Below is a small trained network, with its code and all its weights. Each question gives an input and a target symbol and asks what happens when units are switched off, that is, made to give their printed mean instead of their output.

import numpy as np


def w(rows, s, z=0):
    codes = np.array(rows[::2]) - 128.0
    scale = np.full(codes.shape[1], s)
    scale[-1] = z or s
    return codes * scale


def f(y):
    return np.maximum(y, 0)


def softmax(a):
    e = np.exp(a - a.max(-1, keepdims=True))
    return e / e.sum(-1, keepdims=True)


def log_softmax(a):
    a = a - a.max(-1, keepdims=True)
    return a - np.log(np.exp(a).sum(-1, keepdims=True))


def net(x, mask):
    ids = ['αγδζηθλμξπστψ'.index(c) for c in x.split()]
    T = len(ids)
    res = E[ids] + P[:T]
    r = res
    for j in range(2):
        rows = slice(3 * j, 3 * j + 3)
        q, k, v = (r @ M[0][rows].T for M in (Q, K, V))
        z = softmax(np.where(np.tri(T) > 0, q @ k.T / 3**0.5, -1e9)) @ v
        o = O[0][rows]
        res = res + np.where(mask[j], z, o[:, -1]) @ o[:, :-1]
    y = f(res @ A[0][:, :-1].T + A[0][:, -1])
    res = res + np.where(mask[2:6], y, B[0][:, -1]) @ B[0][:, :-1]
    return log_softmax(res[-1] @ U[:, :-1].T + U[:, -1])


Q, K, V, O, A, B = {}, {}, {}, {}, {}, {}
E = w([
[145,139,62,165,157,78],'α',
[91,141,97,177,137,117],'γ',
[130,111,79,140,161,146],'δ',
[144,139,128,208,152,129],'ζ',
[141,139,103,147,146,116],'η',
[43,139,115,148,64,102],'θ',
[156,188,171,183,176,99],'λ',
[99,196,143,84,189,37],'μ',
[140,24,109,154,95,84],'ξ',
[131,100,166,197,87,111],'π',
[202,114,188,150,127,79],'σ',
[107,80,62,75,94,47],'τ',
[178,52,105,142,252,71],'ψ',
],0.019)
P = w([
[202,149,11,97,81,160],'0',
[202,162,25,117,58,132],'1',
[160,154,65,134,81,119],'2',
[134,137,84,143,101,103],'3',
[133,129,92,159,118,88],'4',
[134,116,95,165,127,75],'5',
[112,105,107,164,141,58],'6',
[112,98,127,175,166,37],'7',
[111,89,152,181,177,25],'8',
[106,70,148,193,192,19],'9',
[110,67,139,209,185,3],'10',
],0.0082)
Q[0] = w([
[100,157,83,225,118,133],'head 0',
[153,192,93,112,86,69],'head 0',
[122,146,2,208,157,34],'head 0',
[148,167,60,230,208,31],'head 1',
[62,156,132,110,198,171],'head 1',
[78,117,58,155,89,58],'head 1',
],0.01)
K[0] = w([
[127,94,215,124,105,43],'head 0',
[177,111,87,137,121,62],'head 0',
[88,73,157,191,139,36],'head 0',
[136,57,208,147,147,15],'head 1',
[127,149,142,183,105,209],'head 1',
[184,114,153,170,129,9],'head 1',
],0.012)
V[0] = w([
[174,172,143,175,177,126],'head 0',
[136,79,96,122,123,139],'head 0',
[2,197,105,150,163,118],'head 0',
[95,117,70,69,147,107],'head 1',
[85,128,92,179,127,148],'head 1',
[118,156,163,130,43,106],'head 1',
],0.014)
O[0] = w([
[177,145,94,35,98,171,179],'head 0',
[99,75,153,136,254,136,187],'head 0',
[109,213,90,163,93,170,105],'head 0',
[89,232,121,107,221,85,183],'head 1',
[115,83,68,189,148,177,122],'head 1',
[158,112,119,169,50,66,2],'head 1',
],0.01,0.0058)
A[0] = w([
[173,71,196,61,217,183,55],'neuron 0',
[121,139,94,240,168,192,69],'neuron 1',
[80,60,94,74,137,100,152],'neuron 2',
[86,53,133,111,193,1,1],'neuron 3',
],0.0064,0.0044)
B[0] = w([
[51,123,109,128,2,97,234],'neuron 0',
[86,107,90,110,89,174,186],'neuron 1',
[138,231,209,134,156,84,200],'neuron 2',
[144,187,127,151,143,223,254],'neuron 3',
],0.01,0.0088)
U = w([
[150,97,9,80,220,36,68],'α',
[119,148,107,94,140,189,77],'γ',
[49,97,127,30,174,154,168],'δ',
[137,101,116,62,152,219,156],'ζ',
[109,132,102,69,156,65,109],'η',
[58,125,92,141,117,116,93],'θ',
[172,183,165,98,81,245,133],'λ',
[153,247,137,108,97,111,31],'μ',
[110,130,221,158,148,182,118],'ξ',
[120,97,156,120,123,37,254],'π',
[162,158,223,72,83,142,171],'σ',
[100,134,175,173,194,82,132],'τ',
[2,133,183,51,86,146,105],'ψ',
],0.0071,0.0078)

Each question gives the input, a string of symbols that net reads in full, and the target symbol t.
The units are the heads (3 rows each of Q, K, V and O) and the neurons (one row each of A and B). Each row of codes is followed by its name. A weight is (code - 128) times the scale printed after its matrix; where a second scale follows, it is the last column's (O, A, B and U).
mask holds one flag per unit, heads first, then neurons. A switched-off unit (its flag False) gives its mean, the last column of its rows in O or B, instead of its output. The means were averaged over made-up inputs and are rounded, as every weight is.
A unit's drop is (log p(t) with every unit on - log p(t) with that unit switched off) / (log p(t) with every unit on - log p(t) with every unit switched off).
The circuit of an input: a set's keep is (log p(t) with only the set's units on - log p(t) with every unit switched off) / (log p(t) with every unit on - log p(t) with every unit switched off). Starting from all 6 units, units are removed one at a time, each time the one whose removal leaves the highest keep (on an exact tie, the one counted first), for as long as the keep stays at least 0.8.
circuit, biggest first: the units of the circuit, biggest drop first
unit that matters most: the unit with the biggest drop
top k neurons: the k neurons with the biggest drops, biggest first
drop of u: that unit's drop, to one decimal
input λ δ ψ δ, target ψ: circuit, biggest first => neuron 0; head 1; head 0
input η δ σ δ α μ α α α λ ζ, target λ: circuit, biggest first => head 0
input α δ δ ψ ζ σ ζ, target π: circuit, biggest first => head 1; neuron 3
input α σ θ λ θ ζ α ζ δ ψ μ, target ψ: circuit, biggest first => neuron 0; head 1
input μ θ γ γ α, target α: circuit, biggest first => neuron 3; neuron 0; head 1
input ζ α π α θ σ ξ α η ξ θ, target τ: circuit, biggest first => head 0; neuron 2
input μ σ ζ, target σ: circuit, biggest first => head 1; head 0
input π δ π θ θ δ, target θ: circuit, biggest first => head 0; head 1
input γ σ α σ δ ζ θ, target π: circuit, biggest first => head 1; neuron 3
input δ ζ τ γ δ α, target α: circuit, biggest first => neuron 0; head 1
input θ ψ μ, target ψ: circuit, biggest first => neuron 0; head 0; head 1
input γ μ θ α α ζ ψ, target ψ: circuit, biggest first => neuron 0; head 1
input α α μ γ π θ, target π: top 2 neurons => neuron 3; neuron 1
input γ μ δ θ μ, target μ: unit that matters most => head 0
input α σ α, target σ: top 2 neurons => neuron 2; neuron 3
input θ α σ, target π: circuit, biggest first => neuron 3; head 1
input ζ τ ξ ψ τ σ α ξ θ, target τ: circuit, biggest first => head 0; neuron 0
input ξ γ μ ξ γ α γ γ, target τ: top 2 neurons => neuron 0; neuron 2
input θ θ θ γ, target θ: top 3 neurons => neuron 1; neuron 3; neuron 2
input γ ξ ζ λ α ψ λ γ ζ, target δ: unit that matters most => head 1
input λ α π θ α γ ζ ξ ζ ξ θ, target ξ: drop of neuron 3 => 0.7
input α ζ δ γ δ δ ξ, target τ: drop of neuron 1 => 0.1
input δ θ ξ α π α ξ ξ, target ξ: drop of head 1 => 0.0
input α ψ θ, target δ: drop of head 1 => 0.4
